Below are the code and all the weights of a small trained network. Each question names an input and a class and asks about switching units off, where a switched-off unit gives its printed mean instead of its output.

import numpy as np


def w(rows, s, z=0):
    codes = np.array(rows[::2]) - 128.0
    scale = np.full(codes.shape[1], s)
    scale[-1] = z or s
    return codes * scale


def f(y):
    return np.maximum(y, 0)


def log_softmax(a):
    a = a - a.max(-1, keepdims=True)
    return a - np.log(np.exp(a).sum(-1, keepdims=True))


def net(x, mask):
    res = np.array(x, float).reshape(1, 4) / 4 @ E
    y = f(res @ A[0][:, :-1].T + A[0][:, -1])
    res = res + np.where(mask, y, B[0][:, -1]) @ B[0][:, :-1]
    return log_softmax(res[-1] @ U[:, :-1].T + U[:, -1])


A, B = {}, {}
E = w([
[1,172,89,110,160,188,215,118],'x0',
[131,47,203,164,177,9,215,104],'x1',
[124,146,161,154,81,126,135,83],'x2',
[25,187,183,209,135,84,69,219],'x3',
],0.01)
A[0] = w([
[107,95,142,97,164,134,223,35,143],'N1',
[203,82,110,93,89,94,155,137,162],'N2',
[197,128,96,75,83,255,122,105,196],'N3',
[48,148,141,79,153,171,210,120,188],'N4',
[172,135,140,140,107,123,48,179,225],'N5',
[70,192,62,163,175,152,135,139,133],'N6',
[148,118,111,67,108,163,129,97,184],'N7',
[226,59,181,123,160,81,95,75,235],'N8',
[97,118,204,144,179,32,212,151,112],'N9',
[65,187,124,136,119,196,95,164,157],'N10',
[159,77,149,104,141,143,211,101,135],'N11',
[155,139,127,137,121,97,44,125,201],'N12',
[160,140,104,67,126,161,137,78,176],'N13',
[122,116,140,119,92,169,45,170,133],'N14',
[203,58,130,137,122,125,164,106,181],'N15',
[106,193,159,130,91,158,46,168,208],'N16',
[67,103,170,177,127,50,133,183,57],'N17',
[32,202,117,131,122,196,88,133,112],'N18',
[229,140,139,162,105,94,122,139,254],'N19',
[164,165,96,66,92,199,88,117,220],'N20',
],0.0097,0.0048)
B[0] = w([
[110,99,92,110,111,157,156,121,230],'N1',
[139,94,132,149,148,160,145,190,196],'N2',
[101,163,167,142,204,155,87,82,250],'N3',
[80,128,78,139,111,248,160,97,223],'N4',
[161,155,156,89,123,67,111,129,193],'N5',
[136,149,115,145,124,145,152,132,191],'N6',
[86,114,127,146,164,170,112,93,197],'N7',
[174,76,166,154,139,134,136,145,233],'N8',
[81,111,120,127,146,165,113,78,226],'N9',
[159,143,124,181,112,133,159,168,201],'N10',
[131,107,89,99,81,176,154,140,204],'N11',
[154,129,145,68,118,91,84,120,178],'N12',
[88,139,104,115,166,130,89,82,205],'N13',
[142,152,126,87,90,88,120,152,176],'N14',
[175,89,137,137,134,172,143,163,208],'N15',
[168,135,142,120,106,103,123,172,198],'N16',
[79,168,183,150,170,117,85,88,189],'N17',
[172,124,120,178,120,143,180,145,207],'N18',
[159,95,154,135,152,123,107,154,199],'N19',
[133,164,153,145,160,119,91,124,227],'N20',
],0.013,0.015)
U = w([
[134,114,193,113,196,102,26,94,249],'0',
[204,100,134,214,115,163,200,218,121],'1',
[57,195,106,169,155,163,122,71,161],'2',
[106,64,52,11,54,161,172,94,1],'3',
[184,187,125,61,33,43,79,174,95],'4',
],0.011,0.0021)

Each question gives the input, the list of numbers given to net, and the class t.
The units are the neurons (one row each of A and B). Each row of codes is followed by its name. A weight is (code - 128) times the scale printed after its matrix; where a second scale follows, it is the last column's (A, B and U).
mask holds one flag per neuron, in row order. A switched-off neuron (its flag False) gives its mean, the last column of its row in B, instead of its output. The means were averaged over made-up inputs and are rounded, as every weight is.
A unit's drop is (log p(t) with every unit on - log p(t) with that unit switched off) / (log p(t) with every unit on - log p(t) with every unit switched off).
unit that matters most: the unit with the biggest drop
top k neurons: the k neurons with the biggest drops, biggest first
drop when u is switched off: that unit's drop, to one decimal
input [0,-2,-1,0], class 0: top 3 neurons => [N4 N11 N1]
input [8,1,-4,-7], class 3: unit that matters most => N1
input [-2,0,6,-7], class 0: top 4 neurons => [N3 N13 N18 N10]
input [-7,-8,4,1], class 4: top 3 neurons => [N14 N16 N5]
input [2,0,4,1], class 1: top 2 neurons => [N3 N13]
input [-3,-8,-3,1], class 4: top 2 neurons => [N14 N16]
input [1,-2,-8,4], class 1: top 2 neurons => [N18 N10]
input [-1,-5,3,-1], class 0: top 2 neurons => [N3 N4]
input [7,3,-7,0], class 3: top 2 neurons => [N3 N20]
input [3,3,4,-1], class 3: drop when N3 is switched off => 0.1
input [2,1,-4,-3], class 3: drop when N17 is switched off => 0.2
input [1,-1,6,1], class 1: drop when N13 is switched off => 0.3
